Below are the code and all the weights of a small trained network. Each question names an input and a class and asks about switching units off, where a switched-off unit gives its printed mean instead of its output.

import numpy as np


def w(rows, s, z=0):
    codes = np.array(rows[::2]) - 128.0
    scale = np.full(codes.shape[1], s)
    scale[-1] = z or s
    return codes * scale


def f(y):
    return np.maximum(y, 0)


def log_softmax(a):
    a = a - a.max(-1, keepdims=True)
    return a - np.log(np.exp(a).sum(-1, keepdims=True))


def net(x, mask):
    res = np.array(x, float).reshape(1, 4) / 4 @ E
    y = f(res @ A[0][:, :-1].T + A[0][:, -1])
    res = res + np.where(mask, y, B[0][:, -1]) @ B[0][:, :-1]
    return log_softmax(res[-1] @ U[:, :-1].T + U[:, -1])


A, B = {}, {}
E = w([
[15,206,85,56,155],'x0',
[92,167,176,113,1],'x1',
[105,129,55,229,104],'x2',
[254,241,49,137,105],'x3',
],0.009)
A[0] = w([
[81,59,153,144,119,17],'N0',
[186,49,55,91,229,87],'N1',
[196,191,83,118,59,67],'N2',
[96,179,177,208,46,195],'N3',
[218,202,131,124,185,28],'N4',
[161,119,155,57,147,152],'N5',
[64,140,144,108,58,73],'N6',
[112,162,117,120,222,53],'N7',
[151,93,83,108,190,13],'N8',
[105,105,42,212,136,193],'N9',
[165,94,149,202,89,61],'N10',
[6,234,140,72,168,181],'N11',
[142,118,149,76,33,120],'N12',
[104,138,102,215,108,192],'N13',
[199,113,216,165,139,118],'N14',
[107,116,163,121,48,64],'N15',
[140,197,142,101,23,99],'N16',
[184,73,175,140,106,52],'N17',
[119,130,135,121,54,81],'N18',
[89,71,202,122,123,192],'N19',
[208,83,206,186,115,3],'N20',
[155,93,111,133,189,72],'N21',
[198,176,254,37,172,198],'N22',
[162,198,141,132,128,51],'N23',
[58,61,178,152,204,230],'N24',
[226,18,186,181,83,56],'N25',
[251,197,73,86,137,70],'N26',
[105,221,149,78,187,136],'N27',
[41,37,115,121,99,165],'N28',
[171,103,136,41,121,162],'N29',
[162,74,67,143,230,192],'N30',
[43,71,171,193,112,162],'N31',
[137,122,159,118,33,100],'N32',
[153,212,25,169,98,127],'N33',
[174,158,88,124,94,42],'N34',
[42,170,67,156,136,152],'N35',
],0.011,0.0033)
B[0] = w([
[117,107,185,176,191,180],'N0',
[38,48,120,71,78,205],'N1',
[107,81,197,199,197,195],'N2',
[98,50,102,89,31,198],'N3',
[80,95,165,168,155,186],'N4',
[209,77,86,179,34,169],'N5',
[84,107,178,109,115,184],'N6',
[121,107,171,24,106,170],'N7',
[37,69,140,52,112,162],'N8',
[181,106,111,135,46,196],'N9',
[192,197,168,103,82,176],'N10',
[149,254,197,124,83,248],'N11',
[75,75,61,74,92,178],'N12',
[169,111,51,176,46,181],'N13',
[136,202,183,97,84,181],'N14',
[53,45,118,63,156,172],'N15',
[46,65,142,87,149,192],'N16',
[173,204,182,111,132,170],'N17',
[78,53,95,31,96,162],'N18',
[109,78,145,211,158,210],'N19',
[148,208,228,18,140,186],'N20',
[36,83,119,71,105,165],'N21',
[251,88,19,207,76,211],'N22',
[125,104,171,161,213,159],'N23',
[111,136,148,203,136,239],'N24',
[162,214,192,67,121,217],'N25',
[92,98,204,193,175,216],'N26',
[158,184,193,116,84,190],'N27',
[131,121,173,200,132,220],'N28',
[176,45,88,196,72,169],'N29',
[50,79,99,50,48,211],'N30',
[132,127,147,204,155,222],'N31',
[28,77,104,77,128,176],'N32',
[109,101,206,195,106,211],'N33',
[71,105,170,165,148,165],'N34',
[188,224,189,121,41,194],'N35',
],0.0068,0.014)
U = w([
[194,211,202,88,85,162],'0',
[72,70,113,58,112,163],'1',
[253,97,87,214,2,169],'2',
[140,106,184,202,187,38],'3',
[199,123,68,195,46,172],'4',
[209,156,69,107,142,3],'5',
],0.011,0.0046)

Each question gives the input, the list of numbers given to net, and the class t.
The units are the neurons (one row each of A and B). Each row of codes is followed by its name. A weight is (code - 128) times the scale printed after its matrix; where a second scale follows, it is the last column's (A, B and U).
mask holds one flag per neuron, in row order. A switched-off neuron (its flag False) gives its mean, the last column of its row in B, instead of its output. The means were averaged over made-up inputs and are rounded, as every weight is.
A unit's drop is (log p(t) with every unit on - log p(t) with that unit switched off) / (log p(t) with every unit on - log p(t) with every unit switched off).
The circuit of an input: a set's keep is (log p(t) with only the set's units on - log p(t) with every unit switched off) / (log p(t) with every unit on - log p(t) with every unit switched off). Starting from the 12 units with the biggest drops (on a tie, the unit counted first), units are removed one at a time, each time the one whose removal leaves the highest keep (on an exact tie, the one counted first), for as long as the keep stays at least 0.8.
circuit, biggest first: the units of the circuit, biggest drop first
unit that matters most: the unit with the biggest drop
top k neurons: the k neurons with the biggest drops, biggest first
drop when u is switched off: that unit's drop, to one decimal
input [1,-5,-7,7], class 2: circuit, biggest first -> [N22]
input [5,-4,7,-7], class 2: circuit, biggest first -> [N9; N35]
input [3,1,5,-6], class 3: top 3 neurons -> [N22; N0; N5]
input [-6,6,2,4], class 0: top 2 neurons -> [N25; N10]
input [-2,2,4,-6], class 3: top 2 neurons -> [N22; N0]
input [-7,2,-5,2], class 0: top 2 neurons -> [N20; N25]
input [1,-5,-7,-7], class 2: circuit, biggest first -> [N22; N5]
input [-6,-5,-3,0], class 0: top 2 neurons -> [N25; N20]
input [-4,8,8,5], class 1: top 3 neurons -> [N16; N32; N22]
input [-6,6,-7,-5], class 2: top 2 neurons -> [N22; N29]
input [7,-6,0,-2], class 0: top 2 neurons -> [N11; N35]
input [2,1,3,-3], class 4: top 2 neurons -> [N22; N26]
input [-7,7,5,-1], class 0: top 3 neurons -> [N25; N10; N20]
input [8,-5,0,-6], class 0: unit that matters most -> N11
input [-6,6,3,1], class 0: top 2 neurons -> [N25; N10]
input [-1,-2,3,-2], class 4: top 2 neurons -> [N22; N5]
input [7,-7,0,-7], class 0: top 2 neurons -> [N11; N35]
input [6,-7,0,6], class 1: top 2 neurons -> [N1; N30]
input [8,3,-8,-7], class 0: drop when N0 is switched off -> 0.0
input [3,-3,-7,2], class 2: drop when N22 is switched off -> 0.2
input [4,-7,6,6], class 1: unit that matters most -> N30
input [4,-7,-6,-8], class 3: drop when N31 is switched off -> 0.2
input [2,-3,6,-5], class 2: drop when N35 is switched off -> 0.1
